Small tables with named rows and columns. After each table, cells are looked up by row and column.

Pob:
|  | Vuv | Dolali | Zezu | Nar | Nadupe | Zibusa | Munebi |
|---|---|---|---|---|---|---|---|
| Tul | 0.6 | 0.4 | 0.6 | 0.4 | 0.8 | 0.6 | 0.6 |
| Pemir | 0.3 | 0.7 | 0.5 | 0.5 | 0.6 | 0.8 | 0.2 |
| Dib | 0.6 | 0.5 | 0.5 | 0.6 | 1.0 | 0.8 | 0.4 |
| Vir | 0.5 | 0.5 | 0.5 | 0.5 | 0.5 | 0.5 | 0.5 |
| Dit | 0.5 | 0.5 | 0.5 | 0.5 | 0.6 | 0.5 | 0.6 |
| Met | 0.2 | 0.7 | 0.5 | 0.5 | 0.7 | 0.8 | 0.1 |
| Zes | 0.3 | 0.7 | 0.5 | 0.5 | 0.6 | 0.6 | 0.4 |
| Guti | 0.4 | 0.5 | 0.8 | 0.3 | 0.6 | 0.6 | 0.6 |
| Degik | 0.6 | 0.5 | 0.5 | 0.5 | 0.9 | 0.8 | 0.4 |
| Mil | 0.0 | 0.8 | 0.6 | 0.7 | 0.3 | 0.4 | 0.6 |
| Voliga | 0.6 | 0.5 | 0.6 | 0.5 | 0.9 | 0.8 | 0.4 |

Nadupe of Guti = 0.6
Dolali of Degik = 0.5
Zezu of Mil = 0.6
Vuv of Pemir = 0.3
Munebi of Mil = 0.6
Vuv of Tul = 0.6
Nar of Tul = 0.4
Nadupe of Mil = 0.3
Nar of Zes = 0.5
Nadupe of Tul = 0.8
Which row has the largest Zezu? Guti

Mog:
	Seki	Dip	Kiv	Sar	Gesamu	Muleb
Kud	121	253	201	173	215	81
Fibisul	139	27	113	153	205	204
Mes	104	187	73	105	91	195
Dekade	102	143	121	152	161	163
Pipepof	138	113	79	88	205	92
Keb	104	97	111	132	161	145
Dutu	103	161	176	135	251	69
Pim	118	168	123	146	131	125
Sodi	121	152	141	149	104	184
Peb	56	202	97	113	142	118
Mek	146	145	134	135	145	156

Dip of Pim: 168
Muleb of Mes: 195
Sar of Mes: 105
Gesamu of Mek: 145
Seki of Keb: 104
Seki of Pipepof: 138
Muleb of Kud: 81
Kiv of Peb: 97
Seki of Sodi: 121
Gesamu of Fibisul: 205
Dip of Mek: 145
Sar of Mek: 135
Sar of Kud: 173
Kiv of Sodi: 141
Gesamu of Keb: 161
Row with the largest Kiv: Kud

Table Lifuduf
,Dafekik,Deras,Diz,Tik
Kag,87.9,37.5,66.7,76.3
Vodazef,19.3,67.3,78.1,36.9
Ligo,41.6,46.4,66.7,51.2

What is the Diz of Vodazef in Lifuduf? 78.1
What is the Tik of Ligo in Lifuduf? 51.2
What is the Dafekik of Vodazef in Lifuduf? 19.3
What is the Dafekik of Kag in Lifuduf? 87.9
What is the Tik of Kag in Lifuduf? 76.3
What is the Diz of Kag in Lifuduf? 66.7
What is the Deras of Ligo in Lifuduf? 46.4
What is the Deras of Vodazef in Lifuduf? 67.3

Fulab =
         Pav  Fem  Fenami  Mugozup
Zep      175   27     142      112
Putu     212   62     117      117
Romik    107   21      47      102
Demek     72   19      69      113
Gotofek  151   14      81      112
Bubug    110   21      49      121
Nofo     144   15      69       82
Dit      181   35      74      159
Kekapel  125   16     167       56

Mugozup of Kekapel = 56
Fenami of Gotofek = 81
Pav of Dit = 181
Fenami of Nofo = 69
Pav of Nofo = 144
Mugozup of Nofo = 82
Pav of Romik = 107
Mugozup of Dit = 159
Fenami of Bubug = 49
Fenami of Dit = 74
Fenami of Romik = 47
Row with the largest Mugozup: Dit

Tup:
	Gopemod	Zunib	Misaned	Kofibiv	Rozuzo	Dilata	Zar
Farate	125	117	77	104	188	177	132
Fiv	130	195	93	137	152	108	128
Niru	130	136	182	104	80	109	82
Goleta	130	187	172	158	153	124	94
Fam	120	181	92	80	79	128	151
Direte	122	122	82	95	60	119	132
Bonikef	130	147	198	138	181	143	137
Kururen	135	170	76	112	107	144	118
Koga	130	152	135	156	205	138	106
Zosod	129	122	154	107	77	82	83
Dus	113	169	122	110	152	145	156
Fur	130	125	76	89	68	133	162

Rozuzo of Niru is 80
Misaned of Zosod is 154
Zunib of Fur is 125
Gopemod of Fam is 120
Dilata of Dus is 145
Gopemod of Farate is 125
Misaned of Bonikef is 198
Misaned of Goleta is 172
Rozuzo of Koga is 205
Which row has the largest Kofibiv? Goleta

Table Pusa
|  | Filima | Lefitig | Ked | Nuv |
|---|---|---|---|---|
| Lene | 217 | 185 | 121 | 193 |
| Bib | 59 | 106 | 164 | 218 |
| Peva | 126 | 215 | 147 | 185 |

What is the Lefitig of Peva in Pusa? 215
What is the Filima of Peva in Pusa? 126
What is the Ked of Bib in Pusa? 164
What is the Nuv of Peva in Pusa? 185
What is the Ked of Peva in Pusa? 147
What is the Filima of Bib in Pusa? 59
What is the Nuv of Lene in Pusa? 193
What is the Nuv of Bib in Pusa? 218
What is the Lefitig of Lene in Pusa? 185
What is the Filima of Lene in Pusa? 217
What is the Ked of Lene in Pusa? 121
Which row has the largest Nuv? Bib

Table Gela
columns: Fibun, Zafaf, Bilizo, Gatamu, Dizuma, Gurofo, Tele, Mopa, Bib, Mamani
Nev: [72, 110, 89, 110, 130, 85, 83, 104, 69, 159]
Kas: [209, 106, 109, 95, 46, 107, 99, 103, 212, 68]
Guzura: [75, 117, 53, 106, 230, 136, 92, 104, 96, 102]
Pananaf: [84, 115, 55, 98, 116, 129, 66, 99, 108, 107]

What is the Fibun of Kas in Gela?
209
What is the Gatamu of Nev in Gela?
110
What is the Zafaf of Kas in Gela?
106
What is the Gurofo of Guzura in Gela?
136
What is the Mamani of Kas in Gela?
68
What is the Gurofo of Nev in Gela?
85
What is the Bilizo of Pananaf in Gela?
55
What is the Mopa of Nev in Gela?
104
What is the Mamani of Guzura in Gela?
102
What is the Gatamu of Guzura in Gela?
106
What is the Dizuma of Nev in Gela?
130
What is the Tele of Pananaf in Gela?
66
What is the Bib of Guzura in Gela?
96
What is the Bilizo of Kas in Gela?
109
What is the Mopa of Pananaf in Gela?
99
What is the Fibun of Nev in Gela?
72
What is the Gatamu of Pananaf in Gela?
98
What is the Tele of Kas in Gela?
99
What is the Mamani of Pananaf in Gela?
107
Which row has the largest Bib? Kas

Tepota =
	Voruko	Korore	Zerimo	Geda	Bip	Geg	Kolebe	Palef
Ful	68.474	52.850	35.131	52.850	99.400	75.250	61.949	31.849
Suf	63.407	55.336	27.301	55.336	92.151	69.424	67.310	30.381
Dovom	43.209	68.888	43.154	68.888	30.266	39.508	75.517	62.311
Nivulim	60.283	61.023	66.316	61.023	54.983	58.993	58.871	65.768
Koru	56.470	63.223	61.022	63.223	49.499	54.549	63.149	64.557
Mazofim	71.435	54.534	73.604	54.534	80.045	74.269	49.489	60.140
Ler	45.416	66.299	23.441	66.299	50.579	44.959	79.125	44.032
Tev	64.997	60.422	89.614	60.422	50.151	62.464	49.801	80.021
Guzu	44.826	66.718	25.226	66.718	46.742	44.068	79.110	46.256
Fize	57.564	60.717	42.837	60.717	66.439	59.258	67.023	48.817
Lilo	56.987	60.758	42.777	60.758	64.936	58.470	66.640	49.107
Vebod	61.783	60.439	65.934	60.439	58.943	60.828	58.306	63.427

Dovom, Korore -> 68.888
Guzu, Geda -> 66.718
Ler, Palef -> 44.032
Suf, Palef -> 30.381
Dovom, Geda -> 68.888
Suf, Geda -> 55.336
Mazofim, Geda -> 54.534
Lilo, Geda -> 60.758
Ler, Zerimo -> 23.441
Row with the largest Zerimo: Tev

Dovi.csv
,Giz,Diti,Kamapa,Zenu,Tuk,Tozakop
Vomagus,100,152,46,117,63,89
Tunavu,105,101,130,78,104,105
Bib,163,46,42,158,115,192
Vogon,168,37,46,164,119,189
Kuv,156,53,49,162,107,176
Lired,106,149,50,115,67,83
Zit,183,9,57,133,154,217
Gitanu,94,167,40,121,61,78
Relirun,132,124,84,101,107,68
Gek,156,50,56,155,109,171

Tuk of Relirun is 107
Tozakop of Vomagus is 89
Giz of Tunavu is 105
Diti of Lired is 149
Diti of Relirun is 124
Tuk of Kuv is 107
Giz of Relirun is 132

Table Kizubi
,Koli,Rul
Fumu,35,70
Bas,23,64
Marog,153,115
Gib,222,52
Mag,76,158
Nom,193,93

What is the Koli of Mag in Kizubi?
76
What is the Koli of Fumu in Kizubi?
35
What is the Koli of Nom in Kizubi?
193
What is the Rul of Mag in Kizubi?
158
What is the Koli of Bas in Kizubi?
23
What is the Rul of Marog in Kizubi?
115
What is the Rul of Bas in Kizubi?
64
What is the Koli of Gib in Kizubi?
222
What is the Koli of Marog in Kizubi?
153
What is the Rul of Fumu in Kizubi?
70
What is the Rul of Gib in Kizubi?
52
What is the Rul of Nom in Kizubi?
93
Row with the largest Rul: Mag

Bozif.csv
,Genu,Non,Movi,Boz,Gurosuf
Zasit,61.30,-40.51,-68.88,20.49,-16.40
Dip,-9.70,0.51,26.52,25.05,-40.02
Torop,40.16,26.19,54.76,17.61,32.41
Mizoneg,-37.60,22.65,-6.81,29.13,24.21

Dip, Non -> 0.51
Zasit, Non -> -40.51
Torop, Boz -> 17.61
Torop, Non -> 26.19
Dip, Gurosuf -> -40.02
Mizoneg, Genu -> -37.60
Dip, Movi -> 26.52
Dip, Genu -> -9.70
Which row has the largest Gurosuf? Torop

Zuz:
	Fug	Zogofu	Guzi	Mizo	Luteza	Numu	Vip	Zud	Lari
Guzuf	115	32	218	237	216	178	35	146	99
Ketinet	171	106	220	151	170	163	35	157	138
Dutesob	148	171	177	109	130	191	35	144	121
Begif	88	168	145	158	141	105	35	188	192
Sak	244	106	88	178	60	75	35	171	186
Toful	171	192	128	130	218	143	35	38	183
Lonav	185	112	71	192	52	59	35	178	194
Remotap	118	173	217	114	146	112	35	207	201
Taluvit	152	143	234	113	145	162	35	172	149
Vaz	237	115	109	167	84	97	35	166	177
Zop	154	202	120	117	185	181	35	54	143
Pevavar	171	206	120	120	227	151	35	7	180

Lonav, Luteza: 52
Pevavar, Numu: 151
Sak, Guzi: 88
Remotap, Luteza: 146
Toful, Vip: 35
Sak, Numu: 75
Lonav, Vip: 35
Dutesob, Vip: 35
Sak, Zogofu: 106
Pevavar, Mizo: 120
Which row has the largest Fug? Sak

